Here is a tiny trained network, its code and every weight. The questions are about switching its units off for an input and a target symbol, where a switched-off unit gives its printed mean instead of its output.

import numpy as np


def w(rows, s, z=0):
    codes = np.array(rows[::2]) - 128.0
    scale = np.full(codes.shape[1], s)
    scale[-1] = z or s
    return codes * scale


def f(y):
    return np.maximum(y, 0)


def softmax(a):
    e = np.exp(a - a.max(-1, keepdims=True))
    return e / e.sum(-1, keepdims=True)


def log_softmax(a):
    a = a - a.max(-1, keepdims=True)
    return a - np.log(np.exp(a).sum(-1, keepdims=True))


def net(x, mask):
    ids = ['αβγζηθμξτφψ'.index(c) for c in x.split()]
    T = len(ids)
    res = E[ids] + P[:T]
    r = res
    for j in range(2):
        rows = slice(2 * j, 2 * j + 2)
        q, k, v = (r @ M[0][rows].T for M in (Q, K, V))
        z = softmax(np.where(np.tri(T) > 0, q @ k.T / 2**0.5, -1e9)) @ v
        o = O[0][rows]
        res = res + np.where(mask[j], z, o[:, -1]) @ o[:, :-1]
    y = f(res @ A[0][:, :-1].T + A[0][:, -1])
    res = res + np.where(mask[2:14], y, B[0][:, -1]) @ B[0][:, :-1]
    return log_softmax(res[-1] @ U[:, :-1].T + U[:, -1])


Q, K, V, O, A, B = {}, {}, {}, {}, {}, {}
E = w([
[171,222,200],'α',
[110,164,100],'β',
[207,111,101],'γ',
[2,132,175],'ζ',
[205,36,120],'η',
[149,136,202],'θ',
[153,235,96],'μ',
[147,11,176],'ξ',
[82,88,112],'τ',
[68,75,105],'φ',
[194,157,45],'ψ',
],0.0086)
P = w([
[130,197,180],'0',
[157,192,207],'1',
[205,206,169],'2',
[237,191,122],'3',
[223,157,101],'4',
[249,164,114],'5',
[247,162,99],'6',
],0.0012)
Q[0] = w([
[151,212,63],'h1',
[80,127,167],'h1',
[105,228,96],'h2',
[44,151,255],'h2',
],0.029)
K[0] = w([
[47,163,98],'h1',
[153,165,165],'h1',
[75,222,108],'h2',
[168,184,254],'h2',
],0.028)
V[0] = w([
[209,167,253],'h1',
[70,59,160],'h1',
[2,139,78],'h2',
[150,183,103],'h2',
],0.0081)
O[0] = w([
[52,103,255,183],'h1',
[185,41,107,159],'h1',
[31,135,10,1],'h2',
[151,183,140,104],'h2',
],0.0065,0.0013)
A[0] = w([
[89,159,184,119],'n1',
[155,210,126,211],'n2',
[182,240,125,2],'n3',
[104,169,102,93],'n4',
[174,38,180,151],'n5',
[16,130,149,63],'n6',
[89,118,107,151],'n7',
[176,186,69,213],'n8',
[224,141,109,94],'n9',
[248,169,152,130],'n10',
[191,79,98,69],'n11',
[179,1,74,122],'n12',
],0.011,0.0046)
B[0] = w([
[95,175,91,170],'n1',
[192,67,189,218],'n2',
[143,254,71,162],'n3',
[118,111,148,140],'n4',
[84,60,168,254],'n5',
[115,195,34,151],'n6',
[125,156,168,161],'n7',
[244,75,154,226],'n8',
[53,194,113,182],'n9',
[29,194,147,242],'n10',
[52,106,81,160],'n11',
[168,128,3,226],'n12',
],0.024,0.0049)
U = w([
[76,208,146,68],'α',
[115,119,128,52],'β',
[64,90,235,253],'γ',
[78,199,65,50],'ζ',
[179,34,198,126],'η',
[40,120,95,67],'θ',
[108,130,120,90],'μ',
[109,2,131,35],'ξ',
[140,118,89,176],'τ',
[152,119,48,194],'φ',
[176,160,163,200],'ψ',
],0.0056,0.003)

Each question gives the input, a string of symbols that net reads in full, and the target symbol t.
The units are the heads (2 rows each of Q, K, V and O) and the neurons (one row each of A and B). Each row of codes is followed by its name. A weight is (code - 128) times the scale printed after its matrix; where a second scale follows, it is the last column's (O, A, B and U).
mask holds one flag per unit, heads first, then neurons. A switched-off unit (its flag False) gives its mean, the last column of its rows in O or B, instead of its output. The means were averaged over made-up inputs and are rounded, as every weight is.
A unit's drop is (log p(t) with every unit on - log p(t) with that unit switched off) / (log p(t) with every unit on - log p(t) with every unit switched off).
The circuit of an input: a set's keep is (log p(t) with only the set's units on - log p(t) with every unit switched off) / (log p(t) with every unit on - log p(t) with every unit switched off). Starting from the 12 units with the biggest drops (on a tie, the unit counted first), units are removed one at a time, each time the one whose removal leaves the highest keep (on an exact tie, the one counted first), for as long as the keep stays at least 0.8.
units of the circuit, in order: the units of the circuit, biggest drop first
most important unit: the unit with the biggest drop
k most important neurons: the k neurons with the biggest drops, biggest first
which heads matter: for each layer, one digit per head in row order, 1 if its drop is at least 0.15 and else 0, layers parted by /
drop of u: that unit's drop, to one decimal
input φ α φ ζ, target ζ: which heads matter => 10
input γ φ ξ θ γ, target φ: units of the circuit, in order => [n12, h1]
input φ φ ψ β φ η ψ, target φ: which heads matter => 11
input μ φ φ ψ ζ, target ζ: which heads matter => 00
input τ ζ φ τ, target φ: units of the circuit, in order => [h1, n12, h2, n10]
input ψ φ ξ, target ξ: units of the circuit, in order => [n5, n12, h1, h2]
input τ μ φ φ φ, target φ: which heads matter => 11
input τ φ μ, target ψ: 3 most important neurons => [n8, n2, n3]
input ξ μ γ, target γ: 2 most important neurons => [n10, n5]
input γ φ ζ ψ μ φ θ, target γ: which heads matter => 01
input τ φ φ τ, target φ: which heads matter => 11
input φ φ φ, target φ: most important unit => h1
input τ θ β α, target α: 3 most important neurons => [n10, n3, n9]
input γ η γ τ ξ, target ξ: which heads matter => 00
input γ θ ξ φ θ θ, target γ: 2 most important neurons => [n12, n5]
input φ ξ φ α ψ, target φ: most important neuron => [n8]
input θ γ μ γ, target γ: drop of n2 => 0.1
input θ φ γ, target φ: drop of n12 => 0.6
input β ψ ψ, target ψ: drop of n8 => 0.9
